Each row of numbers stands for one thing and depends on some of the facts below. Use the named rows to name the rest.

Facts:
drode σ datropel; mobuplar σ babol; mobuplar σ drorim
notok σ vukli; notok σ mubu; notok σ grise
notok σ lutri; faklak σ vukli; faklak σ brokur
sanipo σ vose; driska σ datropel; driska σ graflo
vapo σ flobras; bolok σ stibro; bolok σ vapo
bolok σ babol; veni σ drorim; brokur σ graflo
drepluflu σ zomin; rono σ brigrak; grise σ nava
babol σ mibral; suskim σ babol; suskim σ nosuflak
vukli σ didar; vukli σ drode; tevugok σ trulo
bipotras σ vukli; dibem σ mapem; dibem σ sanipo
brare σ flobras; brare σ trulo; brare σ mibral
fliklas σ vukli; bokin σ dabro; lutri σ brigrak
vose σ graflo; dovu σ notok; boskek σ draklor
boskek σ skobrul; boskek σ zomin; drorim σ driska
drorim σ grise; dinadro σ bolok; dinadro σ mibral
dinadro σ driska; kedapi σ brafa; kedapi σ drode
zomin σ datropel; zomin σ veni; didar σ datropel
didar σ leklen; grustos σ vukli; grustos σ drode
lupu σ brare; mibral σ brigrak; fimam σ grise
trunirin σ lutri; trunirin σ grustos; brigrak σ drode
brafa σ datropel; trotom σ mubu; plitu σ brigrak
plitu σ brafa; nosuflak σ trunirin; nosuflak σ brafa
sigar σ fimam; leklen σ graflo; datropel α c
drode α c; dreston α d; mobuplar α b
notok α b; faklak α c; sanipo α c
driska α a; vapo α d; bolok α d
veni α a; brokur α a; drepluflu α d
trulo α c; rono α d; grise α c
babol α d; suskim α b; vukli α a
tevugok α a; bipotras α a; dibem α d
brare α c; flobras α b; draklor α a
fliklas α b; dabro α b; bokin α b
lutri α a; vose α c; mubu α b
dovu α b; boskek α b; drorim α d
dinadro α a; kedapi α d; zomin α c
graflo α a; didar α a; grustos α b
mapem α a; lupu α a; stibro α a
mibral α c; fimam α b; nava α b
trunirin α c; brigrak α a; brafa α d
trotom α d; skobrul α b; plitu α c
vutru α b; nosuflak α d; sigar α b
leklen α b; datropel Π 60; drode Π 992
dreston Π 270; mobuplar Π 60; notok Π 756
faklak Π 550; sanipo Π 992; driska Π 756
vapo Π 992; bolok Π 756; veni Π 270
brokur Π 550; drepluflu Π 992; trulo Π 992
rono Π 756; grise Π 270; babol Π 270
suskim Π 270; vukli Π 992; tevugok Π 550
bipotras Π 756; dibem Π 756; brare Π 756
flobras Π 550; draklor Π 550; fliklas Π 550
dabro Π 60; bokin Π 550; lutri Π 270
vose Π 270; mubu Π 60; dovu Π 60
boskek Π 992; drorim Π 756; dinadro Π 756
kedapi Π 270; zomin Π 992; graflo Π 270
didar Π 60; grustos Π 550; mapem Π 550
lupu Π 550; stibro Π 60; mibral Π 60
fimam Π 756; nava Π 992; trunirin Π 992
brigrak Π 992; brafa Π 60; trotom Π 992
skobrul Π 550; plitu Π 270; vutru Π 270
nosuflak Π 270; sigar Π 550; leklen Π 992

Known rows:
[ 36  12 -15 -36  -3  27  41  14  36  27 -21   4 -22  -2  14  -4 -26 -20
   9  12 -12  -9   4  -9] -> faklak
[  5   4   6 -31 -16  19  24   3  26  33 -26  12  -4 -16   6  -6 -13   1
  12  32   0   3  -8  -3] -> brokur
[-21 -10  23 -21 -16  48  10  31 -10  42 -26  13   4 -34 -27   5  21  28
   0  41  13  29 -17 -24] -> graflo
[-17 -26  -8 -20   7  22  17  23  35  35  -2   5 -40  -2 -13  -2 -33 -18
 -10 -11  16  29   5 -17] -> vukli
[ 14  23  14 -26  -3  46  28  14 -22  25 -22  24  28 -20  -7  12   1  31
   3  18  -8  10 -18 -16] -> vose
[ 47  -5 -15   9 -24 -17  -8  -5  24  -2   0   9  -5 -16   5   4  -6 -50
  -7 -45  18   6  19  -6] -> notok
[ -7  24   6 -45  32  35  23 -11 -17  18 -11  54  27 -19  -6   5 -17  26
 -14   4  10  10 -30  11] -> sanipo
[ 30  -1 -17 -14  -3  -2  13   1  43  -3 -19   7 -24   1  -5  10 -27 -52
   5 -13  -3   8 -21 -10] -> bipotras
[ 29   4 -14  20 -20  -9  25  -6  32  20   9   5  11  11   7   0   1   1
 -12 -51  14   3   1   3] -> dovu
[ 34  39  -4 -29  19  13  13 -22 -16 -26 -16  41  46 -30  -1  14  -9 -11
   6   8   0  13 -42   9] -> dibem
[  1   3  10  19 -40   6   1 -17 -10  25   7  -9 -23  -7 -24  10  48   6
 -35 -18  19  -4  30 -19] -> grise
[ -7 -10   8   1 -15   0 -12 -27   0  38  10  11 -29  -1 -36   5  21  15
 -36 -14  19 -16  21  13] -> nava
[ 16   5 -10 -18  -9  14  47   4  40  26  -8  -5 -39  13  24  -7 -18 -39
   2   1  -5   1  12 -10] -> fliklas
[ 15  13  -4  12 -26 -11 -14 -58  10   4 -12   0  -9  -4 -29  17  29 -17
 -32 -16  19 -23   2  -1] -> fimam
[ -8  -7  -7   3   0  -7 -48 -10 -39  23  -7  -2 -45   9 -16 -17 -16   6
  16  -7  -1  -8 -23  11] -> zomin
[ -3   3 -15  -9 -10 -58 -17   2   5 -64 -16 -10  24  -4  16  29 -30  13
  -2  24   5 -16   2   6] -> brare
[ 17  20  13  13  29   8  -5  18 -17 -47  12 -11  -1  29   3   0  26  -6
   5 -12 -34 -18  24  -7] -> suskim
[ 22 -12  -4 -27   8  19  10  30 -17 -26  -9 -25 -20  18   3  -5   9 -30
   3 -26 -37  -7   9  -4] -> kedapi
[-33  20  11  19  15 -32 -31  13   9 -32  20  11  -3  18  -1  12 -17  43
  -1  25   1  -8  23   2] -> vapo
[ -9  16  -8  11   2  20  11   8 -27   1   1 -15  -4 -10  -4   9   2   6
 -13  -1   5   8   2 -15] -> dreston

Rows to name:
Some rows may be things named above.
[-39  18  12  43  13 -22 -23  12  33 -14  16   5  34  13 -13   4  23  34
  24  18   1  15  -7  -6]  stibro
[  6  27   7  41  10 -33 -47   6  25 -43   3  16  10   7  -7  10   0   7
  30  20 -11   3  18  -5]  bolok
[ 36  46  -6 -23  33  12  25 -26 -19 -22 -18  45  41 -17   4   8 -16 -14
   3   2 -10   9 -41   1]  dibem
[ 11 -10 -10 -21  -6  31   3  17  32  23 -28 -11  -7   6  -3  -9 -11   5
  21 -10 -23  -3 -21  -2]  didar
[-14   0  20 -12 -22  50  -8  26 -14  50 -27   4  16 -32 -19   3  18  17
   1  35   7  28 -17 -27]  graflo
[  1 -10  -3 -32  14  28 -13  19  14  38 -16  20 -24 -12 -12  -3 -25  17
   0   8  -9   1 -10  -5]  leklen
[-37  -5 -18  52  60  20  26 -26   6  33  37 -44  55 -46 -11   4  -6  24
   7   2  -6 -11  -2  -5]  dabro
[-30 -44  15 -11   7 -10 -11  28 -14 -11  15  13  11   9 -10 -10  -5  -4
 -24  -8  16  11  20  15]  brigrak
[ 18  20   1  -9 -22  -6  23 -56   6  16   9  -8 -24   7   0   1  30 -11
 -27  -1   0 -39  24   9]  sigar
[  6  -9  -2 -12  -4  31   7  21  32  31 -21  -3  -6   3  -2  -5  -5   8
  24 -14 -14   4 -30 -12]  didar
[-59 -20 -11 -10 -11 -37  -2  -1  -4 -29   7 -11   1   7   2  23 -27  60
 -36  35  37  -7   9  13]  trulo
[ -2 -14   6  -5  33  10  17  10  11 -19  18  10 -22  33  -1  -4 -13 -39
 -19 -28 -12   6  10   9]  trunirin
[-20  13  26  30   6  -5 -21  31 -10 -39  14  -2   6   7 -10   9  31  11
  19  14  -5   3  39  -8]  babol
[-22  34  16 -32   3  35  52 -28 -23   7   0  29  50 -15  11  -8   2  -5
 -16  40  18  27 -34   6]  mapem
[ 23 -11   6 -12 -14   7 -56  -1  11   5 -24  16   3 -20 -21  -2   3   5
  19  19 -11  -4 -10   1]  driska
[  1 -14   2  33 -26  -9  24  10  25  36  25   5  33 -18   6  -3  20   4
 -18 -49  44  42   1  -8]  mubu
[ 25   1 -25 -16  -3   8   4   6  39  -1 -16  -1 -33  -6  -1  12 -25 -47
   4 -10  -4   8  -9 -18]  bipotras
[ 25  25   4  -8 -18  -6  20 -61   4  13   2  -3 -23   5  -5   3  30  -4
 -27  -6  -3 -32  21  16]  sigar
[-23  37  20 -25   7  34  48 -21 -25  14  -2  26  41 -20  12 -13  10   1
 -20  37  16  35 -39  13]  mapem
[ 12   8  -1  14 -23  -1 -17 -50   8   7   2   0 -16 -15 -33  21  22 -26
 -18 -13   9 -21  10   0]  fimam
[-20 -46  21  -8   5  20  -4   8   3  -9  10 -18  26  18  -9 -17  20  -9
   0 -17 -15  13 -25   6]  brafa
[ 36   0  10  14 -33  -9 -56 -25  -3  11  -7   7 -13 -24 -19   5  27  -4
  17  -1   1  -9   8   7]  drorim
[  3  -4   8   0  25  21   6  24 -18 -44   0 -10   5  19   6  -2  24 -34
  -1 -10 -28   0  10  -7]  nosuflak
[-45 -46  18  -8 -18  17 -23  21   5  27  -8 -13  11   7 -16 -10  26   8
   4   9  14  19 -42  -2]  datropel
[  9   5   2  26 -23  13 -28   0 -42  20 -13 -12 -19  -5  -9  -3  25  16
  12  -8 -12 -16  -2  -8]  veni
[-21 -20  16  13 -12 -22 -23  21  19 -31   8  -6  40   9   2   1  15  30
  13   5   6  -5   1   5]  mibral
[ 21   6 -19  16   6 -18  12   0   4  18  19  33   1 -13  15   2 -31   2
 -18 -58  31  11  28  10]  trotom
[-47   9  13   8 -20 -43  25  -1  13 -28  13 -12  14   9  17   8   6  29
   2  60  26   3  15   3]  flobras
[-25 -42  10 -25   8  17 -10  26   9   4   9   3 -27  13 -12 -10  -8 -14
 -24  -1   2  16   3  -4]  drode
[-45 -48  17  -1 -17  19 -29  17  14  35  -4 -18   8   6 -21 -18  23  -3
   8   8   9  21 -33  -7]  datropel
[ 37  11  -1  14   4 -32 -53  10  21 -34 -16  16  19  -9  -2   7  -5  11
  39  16 -13 -26  19   1]  dinadro
[ 22  23  11  23   9 -25 -31 -14  20   0  13   3   5  19  -1  -2  29  32
  33 -22 -38 -40  -1   7]  mobuplar
[ 31 -26  -4  -8  -4 -18 -17   5   1 -50  -4   0  26 -12  13   2  -6 -33
  -3 -16 -10  -5   5  15]  rono
[-29 -43   6 -21   8  20  -2  30   3   9  10   1 -18   9 -15  -8  -3 -16
 -18  -5  -3  14  -2  -9]  drode
[ -4  13 -17  19  61  11  35 -42 -11  19  28 -47  31 -39  14 -12 -27 -11
   3  18 -16 -30  23   5]  bokin
[  1  -1  14  -1  29   6  26  17 -15 -50  10 -17  -7  27  -1  -2  24 -35
  -5 -13 -34   1  10  -5]  nosuflak
[-10  -6  16  -1 -14  -3  -7 -28   6  39  11  20 -34  -6 -29   6  20  12
 -36 -14  19  -2  27   5]  nava
[-22 -50   6 -23   7  23 -12  21   5   6  12   1 -16   8 -15  -7  -5 -19
 -11  -4  -1  21   6   5]  drode
[  7 -20  15   4 -17   8  18  28  -5 -15   9  -8   9  -8   9  -5  30 -37
 -27 -28   2  22  22 -10]  lutri

Now the same things, written a new way:
Known rows:
[  4  14   7  16  11  -2  -1 -13  13  -9 -26 -19   5 -13   7   7   2] -> notok
[  6  18  -3   5 -10  -9  -3   6  12 -12 -16  -5  -5  16  -5 -13   4] -> lutri
[ 19  -6  35  -4  16   9  44 -57  15 -32  10   5  31  -1  17 -20 -15] -> dabro
[ -2  11  19  -1  16  -3   5 -14   0   5 -35 -19  -3 -18  -1  -9   3] -> drorim
[-15  29  26   8  21   3  21 -18   9  -2  -3 -14  18 -26   7  -2  25] -> mobuplar
[ -5  21   5  -9  -7  -2 -12  14  -8   7 -19 -10 -18   8 -10  -2  14] -> babol
[-11  25   8 -17  -3 -11   3   2  -1   9 -15 -10  -6  -1  -3 -20  11] -> veni
[ -2  16  -9  -2  10 -22  -3   5  -3  -1 -30   9  -7  23 -14   8  11] -> zomin
[  9  15   4  -6  20 -14  -9   2   0 -13 -24  -2  -2  36 -19  17  25] -> boskek
[ 31 -19  12  -5   2   9  -1  -5   4 -49   3  -7  -6  42 -14 -15  23] -> draklor
[ -8  21  23  14  11  15  13  -4   7 -15  -5  -5  14  -3   0   5  12] -> stibro
[ -2 -31   8   0   8  27  -5  -1   6 -52  12  11  12  12  18 -10   8] -> mapem
[ 15 -22   0  16  -9   8 -15   7  11 -33   3   2 -20  18  15  -7  11] -> grustos
[  5   7 -17  12  -3 -16 -12  17   5  -7 -38  17 -16  29 -10   5   1] -> drode
[  8 -11   7   5  -9  21 -17   4  -2 -33   8   6 -26  24  20 -16   1] -> brokur
[  4 -14   3   9  -9  19 -21   5   3 -33   8   5 -24  16  27  -6  13] -> faklak
[ -7  22  -6  -6  -7   0 -14  14  -6 -12 -11  14 -20  27   3 -34 -18] -> graflo
[-14  17   0  -6  -1   7 -21  11  -5 -16  -6  12  -6  16  12 -20  -4] -> vose
[ 20 -32   5  11 -17  18   7  -1   2 -24 -13   0 -19  14   4   9  19] -> flobras
[  6   8   5  -9   2   0   1  -2   4 -11  -5  -2   1  10   5  -8  -1] -> vutru

Rows to name:
Some rows may be things named above.
[ -7  21 -12   4  10  -4 -20  14  -6  -4 -25  19 -22  30   3   4  -8]  leklen
[ -4  19  -5  -4  -5   1 -17  17  -6 -12 -12  14 -18  31   3 -30 -19]  graflo
[ -1   4  -4   6   1   2  -7  10  -7  10 -40   4 -16  12 -10  40  18]  vapo
[  0  10  21   1  16  -4   5 -15  -2   5 -32 -19  -4 -19   0 -11   1]  drorim
[ 17 -12  11  13   2   0   6 -23   1   0 -48  -7   0 -15   6  22  14]  brare
[-12  15  -8   1  18   7 -18  11  -4 -20 -19  16  -1  22   3  11  -3]  sanipo
[  6   4 -11  10   2 -16  -7   9   9  -7 -44  12 -14  27 -12  12  10]  brigrak
[  6  11 -14  13   8 -12 -14  14   6   0 -25   1 -16  25  -7  18  11]  trunirin
[ 17  -9  35  -5  15  10  43 -56  12 -31   9   5  33  -4  15 -21 -17]  dabro
[  9   7 -13  10   1 -16  -7  10   6  -8 -39  14 -15  28 -12  13   7]  brigrak
[  3   9 -19  17   2  -9 -21  20   9 -10 -32  19 -22  34  -1  11  -5]  vukli
[ -8  24   9  21   7  -6  12  -6  14 -25   0  12  17   1  18 -16   0]  didar
[ 25 -43  27 -20   0  22  15 -44   0 -34  17  -4  -3   6  22 -10   2]  bokin
[  3   0  24   3  10  17 -20  -7 -10   3 -40 -18  -7 -17  -1  21  17]  bolok
[ -8  34  10  25  13  -2  28 -19  29 -23   7 -12  25 -12  16  -3   5]  dovu
[ 12 -25  24   1  11  15  16 -14  16 -17   7 -25 -17  -4  15  -3  30]  sigar
[  1  12  23  -2  19  -4   5 -16  -2   6 -32 -17  -4 -19   2 -11   0]  drorim
[  1  13  18   1  18  -2   3 -14   0   4 -34 -18  -6 -16   0  -9   1]  drorim
[ 16  -3 -17  17  -2  -7  15  -1   1   7 -46  11 -13  20 -12  29   8]  trulo
[ -2  17   7  -5  -8   0 -12  13  -4   8 -22 -10 -18   7 -11  -3  17]  babol
[ -1  20   6  18  10 -12  23  -9  15 -21  -5   7  25  -2   0 -23   0]  brafa
[ 12  -4  25   4  27   1  16 -22  12   6 -27 -29  -8 -20   4  -4   4]  fimam
[ -3  18   6  -5  -9   1 -14  13  -5   9 -23  -8 -20   7 -10  -1  15]  babol
[ -2  22   7  16   3 -12  21  -7  15 -24  -6  15  18  11   0 -31  -9]  datropel
[  6  17   7  15  14   0   1 -13  16  -7 -26 -20   4  -8   9   6   1]  notok
[  7 -10   6   3  -6  23 -17   6  -1 -35   8   7 -25  23  21 -16   3]  brokur
[ -6  45  -2  28   8  -1  35 -14  32 -26   9  -9  30   4   9 -10  -9]  mubu
[  2  18  -6  -1  -1 -13 -16  15  -2   1  -6  -8  -6  10  -5 -12   6]  nosuflak
[  0  16  16  20   2  -1  21 -13  18 -16 -15   3  18  -2   4  -3  16]  mibral
[ 13  -5  16  11   7  -4  -8 -20   7 -16 -42  -7   2  -8   3   2   9]  rono
[ -1  14   2   2  23 -11  16   3  13  14 -24 -15 -18  11 -10  10   8]  nava
[ -3  17   8  -7   9  -8  15  -3  11  11  -9 -18 -11   0   1 -18   6]  grise
[ -9  -9  18   2  30  16 -14 -14  -2 -31 -17   5  28 -18  20   4  -1]  dibem
[  3  10  10   4   9  -2 -12  -8  -6  -5 -35  -1  -7  -4   1 -12  -7]  driska
[ -4  19   5  -5   2  -5 -17  16  -5  12 -12 -15 -12   1  -2  -1  18]  suskim
[ -3   5  22   3  10   7 -19 -12  -6   2 -39 -12  -7 -20   4  13  13]  dinadro
[-18  31  31   7  14   2  22 -16  11  -3  -1 -17  18 -24   6  -2  25]  mobuplar
[ 10  -5   9  18   7  -1 -21  -8   9 -19 -31   0  -3   0  17   3  -4]  bipotras
[ -8  36 -21  10   9  -8   6   5  14  -3 -16 -10  -2  18   0  26  -1]  trotom
[ -7  35 -20  11  11  -6   1   6  11  -2 -16  -7   0  18  -3  26   0]  trotom

